Here is a tiny trained network, its code and every weight. The questions are about switching its units off for an input and a target symbol, where a switched-off unit gives its printed mean instead of its output.

import numpy as np


def w(rows, s, z=0):
    codes = np.array(rows[::2]) - 128.0
    scale = np.full(codes.shape[1], s)
    scale[-1] = z or s
    return codes * scale


def f(y):
    return np.maximum(y, 0)


def softmax(a):
    e = np.exp(a - a.max(-1, keepdims=True))
    return e / e.sum(-1, keepdims=True)


def log_softmax(a):
    a = a - a.max(-1, keepdims=True)
    return a - np.log(np.exp(a).sum(-1, keepdims=True))


def net(x, mask):
    ids = ['ΘΣΦΨβδεζηλξτ'.index(c) for c in x.split()]
    T = len(ids)
    res = E[ids] + P[:T]
    u = 0
    for l in range(3):
        q, k, v = (res @ M[l].T for M in (Q, K, V))
        z = softmax(np.where(np.tri(T) > 0, q @ k.T / 3**0.5, -1e9)) @ v
        res = res + np.where(mask[u], z, O[l][:, -1]) @ O[l][:, :-1]
        u += 1
        y = f(res @ A[l][:, :-1].T + A[l][:, -1])
        res = res + np.where(mask[u : u + 4], y, B[l][:, -1]) @ B[l][:, :-1]
        u += 4
    return log_softmax(res[-1] @ U[:, :-1].T + U[:, -1])


Q, K, V, O, A, B = {}, {}, {}, {}, {}, {}
E = w([
[140,165,74,60,136,120,133,165,67],'Θ',
[110,90,104,217,155,172,108,90,189],'Σ',
[98,220,218,119,171,121,125,214,210],'Φ',
[125,222,161,184,58,133,64,165,68],'Ψ',
[64,99,96,194,108,91,129,171,111],'β',
[93,97,5,45,171,125,96,122,123],'δ',
[145,175,185,39,74,204,108,116,179],'ε',
[91,148,100,172,126,151,8,132,144],'ζ',
[83,34,168,96,158,196,117,147,122],'η',
[139,47,112,134,180,104,106,206,94],'λ',
[207,151,126,101,130,218,150,99,107],'ξ',
[153,87,112,166,127,118,160,189,71],'τ',
],0.019)
P = w([
[91,151,82,158,78,214,247,194,157],'0',
[209,75,64,150,100,45,87,255,148],'1',
[90,171,104,127,113,202,230,177,127],'2',
[194,98,66,144,118,62,90,176,171],'3',
[78,172,124,110,134,199,208,151,108],'4',
[185,102,80,128,138,64,87,138,177],'5',
[68,173,146,90,158,189,197,144,83],'6',
[175,104,88,106,157,65,85,99,175],'7',
[49,175,164,72,176,171,169,143,51],'8',
[171,109,96,92,174,67,85,73,176],'9',
[40,169,176,48,205,161,146,136,19],'10',
[162,112,103,80,186,69,77,38,181],'11',
[43,200,175,71,182,192,158,96,76],'12',
],0.0085)
Q[0] = w([
[59,218,122,78,185,248,107,192,166],'0.h0',
[254,204,185,215,167,43,109,142,156],'0.h0',
[248,86,49,96,194,172,31,96,144],'0.h0',
],0.016)
K[0] = w([
[100,238,233,44,159,85,103,130,226],'0.h0',
[163,182,113,219,180,196,78,224,7],'0.h0',
[105,107,150,146,220,86,114,18,15],'0.h0',
],0.015)
V[0] = w([
[76,126,187,97,127,9,160,102,170],'0.h0',
[150,94,118,91,253,146,111,55,74],'0.h0',
[149,142,119,226,235,107,129,45,51],'0.h0',
],0.0061)
O[0] = w([
[159,136,148,119,206,161,233,66,169,90],'0.h0',
[194,98,172,156,116,122,195,254,95,76],'0.h0',
[236,176,142,215,102,186,198,183,218,1],'0.h0',
],0.004,0.0078)
A[0] = w([
[142,191,86,94,82,120,103,15,144,157],'0.n0',
[1,225,147,136,104,121,211,74,102,1],'0.n1',
[214,114,147,170,67,159,94,56,7,111],'0.n2',
[49,161,131,133,132,212,106,153,59,65],'0.n3',
],0.0091,0.0016)
B[0] = w([
[106,81,190,157,161,88,125,183,104,223],'0.n0',
[113,102,110,111,152,90,6,180,50,218],'0.n1',
[58,125,83,82,92,145,157,86,194,207],'0.n2',
[190,135,103,175,150,199,183,118,152,255],'0.n3',
],0.011,0.0085)
Q[1] = w([
[100,182,178,192,33,71,189,110,166],'1.h0',
[86,129,134,250,93,86,209,60,65],'1.h0',
[182,129,44,37,142,143,91,99,224],'1.h0',
],0.016)
K[1] = w([
[98,99,4,199,169,69,157,85,123],'1.h0',
[3,131,59,229,33,109,114,165,128],'1.h0',
[133,198,129,2,208,137,117,56,165],'1.h0',
],0.015)
V[1] = w([
[255,137,231,134,105,154,98,231,158],'1.h0',
[87,172,201,47,178,179,157,74,134],'1.h0',
[204,102,163,114,91,123,102,22,18],'1.h0',
],0.007)
O[1] = w([
[254,181,167,159,160,137,113,119,131,230],'1.h0',
[203,155,111,96,124,156,69,163,142,254],'1.h0',
[175,117,73,126,94,115,118,67,90,81],'1.h0',
],0.0065,0.0058)
A[1] = w([
[91,230,163,128,62,121,249,130,96,95],'1.n0',
[116,126,176,127,112,190,190,48,141,63],'1.n1',
[111,189,127,125,82,189,171,136,89,50],'1.n2',
[76,140,192,154,138,151,207,39,130,2],'1.n3',
],0.016,0.0033)
B[1] = w([
[59,122,253,90,217,126,252,1,122,181],'1.n0',
[130,139,166,227,123,29,88,203,35,244],'1.n1',
[123,100,90,96,203,137,33,153,223,254],'1.n2',
[216,193,34,108,82,226,93,188,167,157],'1.n3',
],0.0097,0.005)
Q[2] = w([
[150,162,136,158,76,32,201,93,248],'2.h0',
[147,46,153,36,66,67,124,172,155],'2.h0',
[130,61,185,196,100,165,56,137,163],'2.h0',
],0.012)
K[2] = w([
[5,80,65,195,88,120,208,161,112],'2.h0',
[202,52,51,125,150,90,137,88,71],'2.h0',
[176,115,136,186,92,168,73,73,129],'2.h0',
],0.013)
V[2] = w([
[132,62,231,98,58,203,119,146,131],'2.h0',
[146,73,148,218,130,173,69,28,134],'2.h0',
[146,10,113,135,149,158,167,126,128],'2.h0',
],0.012)
O[2] = w([
[206,36,254,116,139,184,108,82,158,207],'2.h0',
[43,45,138,176,91,172,121,139,196,37],'2.h0',
[117,29,95,147,188,107,152,149,170,4],'2.h0',
],0.0083,0.0044)
A[2] = w([
[130,125,132,96,131,100,102,152,96,18],'2.n0',
[161,106,111,89,64,186,254,188,106,252],'2.n1',
[168,129,142,112,60,78,116,94,182,71],'2.n2',
[161,124,77,159,123,178,193,155,137,86],'2.n3',
],0.02,0.0038)
B[2] = w([
[142,109,93,160,124,120,147,89,140,251],'2.n0',
[121,184,185,123,170,103,7,101,89,166],'2.n1',
[135,167,130,113,70,141,167,150,123,151],'2.n2',
[167,101,137,124,88,104,184,100,157,178],'2.n3',
],0.019,0.014)
U = w([
[130,101,38,53,138,160,152,116,164,64],'Θ',
[139,131,138,144,47,127,160,103,140,131],'Σ',
[112,172,95,170,134,167,155,92,78,123],'Φ',
[89,126,85,156,71,160,64,157,142,121],'Ψ',
[68,83,124,136,93,116,173,163,40,255],'β',
[96,110,65,2,82,129,62,85,205,173],'δ',
[130,51,109,112,133,199,87,104,95,148],'ε',
[107,108,92,176,95,174,131,72,202,71],'ζ',
[178,83,120,177,139,97,162,217,111,62],'η',
[125,109,164,147,103,52,97,161,111,114],'λ',
[135,183,138,130,194,128,153,233,193,150],'ξ',
[66,134,144,116,132,150,175,35,150,138],'τ',
],0.0073,0.008)

Each question gives the input, a string of symbols that net reads in full, and the target symbol t.
The units are the heads (3 rows each of Q, K, V and O) and the neurons (one row each of A and B). Each row of codes is followed by its name. A weight is (code - 128) times the scale printed after its matrix; where a second scale follows, it is the last column's (O, A, B and U).
mask holds one flag per unit, layer by layer, with each layer's heads first. A switched-off unit (its flag False) gives its mean, the last column of its rows in O or B, instead of its output. The means were averaged over made-up inputs and are rounded, as every weight is.
A unit's drop is (log p(t) with every unit on - log p(t) with that unit switched off) / (log p(t) with every unit on - log p(t) with every unit switched off).
The circuit of an input: a set's keep is (log p(t) with only the set's units on - log p(t) with every unit switched off) / (log p(t) with every unit on - log p(t) with every unit switched off). Starting from the 12 units with the biggest drops (on a tie, the unit counted first), units are removed one at a time, each time the one whose removal leaves the highest keep (on an exact tie, the one counted first), for as long as the keep stays at least 0.8.
circuit, biggest first: the units of the circuit, biggest drop first
unit that matters most: the unit with the biggest drop
top k neurons: the k neurons with the biggest drops, biggest first
top k neurons in layer l: the k neurons of layer l with the biggest drops, biggest first
input ξ β ξ ε Φ Σ β λ ε Φ Θ Ψ η, target Φ: circuit, biggest first => 0.n0, 2.h0, 0.n3
input τ τ τ Φ ε δ τ Φ τ ξ Ψ, target Φ: circuit, biggest first => 2.h0, 0.n3
input λ ξ Ψ ζ τ τ ε Φ ξ Φ τ ε ζ, target ε: circuit, biggest first => 1.h0, 0.n1, 2.h0, 0.n0
input Φ β η ε, target Σ: circuit, biggest first => 2.n2, 2.h0
input δ τ τ τ ξ ξ β ξ η, target η: circuit, biggest first => 0.n3, 1.n1, 0.h0, 0.n1
input ξ ξ ξ ξ Φ, target Φ: top 2 neurons => 0.n1, 1.n1
input λ τ Σ β λ, target λ: circuit, biggest first => 2.n1, 0.n1, 1.n2, 0.h0
input ξ ζ τ τ, target λ: circuit, biggest first => 2.n1, 0.n1, 1.n2
input ξ ξ ξ ζ τ, target τ: top 2 neurons in layer 1 => 1.n0, 1.n2
input ξ ξ Φ λ ξ ξ δ Θ λ β η β Ψ, target Φ: top 3 neurons => 0.n2, 0.n1, 1.n1
input ζ ξ ξ Ψ Σ ε Φ ε ξ τ λ, target ε: circuit, biggest first => 2.h0, 1.n1
input ζ ε ε ξ Φ ξ τ, target Φ: unit that matters most => 0.n0
input ξ ξ τ Σ ζ Σ Θ Φ ξ β, target β: circuit, biggest first => 1.h0, 1.n2
input ε η Φ ξ ξ ε ζ, target ε: unit that matters most => 0.n1
input η ε η ξ τ Φ ξ Φ, target δ: circuit, biggest first => 1.h0, 1.n1
input β ε Σ ε ζ Σ τ, target ε: circuit, biggest first => 2.h0, 0.n0, 1.n1
input ε ξ ξ ξ τ ζ ε Θ ξ ξ Θ δ, target Θ: top 2 neurons => 0.n3, 1.n1
input β ξ ε τ β ξ τ λ δ, target ε: top 2 neurons in layer 0 => 0.n2, 0.n0
input ξ Ψ ε τ Θ ζ Φ ε ζ Φ Σ, target Φ: top 2 neurons => 0.n0, 0.n3
input ξ δ τ λ δ Ψ β β Φ λ δ Σ ξ, target Φ: circuit, biggest first => 2.h0
input Φ Φ ξ ξ, target δ: top 3 neurons => 0.n3, 0.n2, 1.n1
input ξ Φ τ δ τ, target Φ: circuit, biggest first => 2.h0, 2.n0
input ξ ε ξ η ε ε ε λ ξ ξ δ, target ε: circuit, biggest first => 2.h0, 0.n2, 0.n0
input Φ ξ Φ ξ ξ Ψ ε β ξ η Φ, target Φ: top 2 neurons in layer 0 => 0.n0, 0.n1
input η Θ Φ η ε Φ ξ ξ τ Ψ, target τ: circuit, biggest first => 1.n0, 0.n1, 0.h0, 1.h0
input η Ψ λ ξ ζ ζ, target Ψ: top 2 neurons => 2.n0, 2.n3
input ε ξ ξ ξ ε ξ, target Σ: top 4 neurons => 2.n2, 0.n0, 0.n1, 0.n2
input ε ε β, target ε: unit that matters most => 2.h0
input τ ζ ζ, target ζ: top 2 neurons => 0.n3, 2.n3
input ε β τ Σ ξ ξ ξ ξ λ λ, target η: top 3 neurons => 0.n2, 0.n3, 0.n0
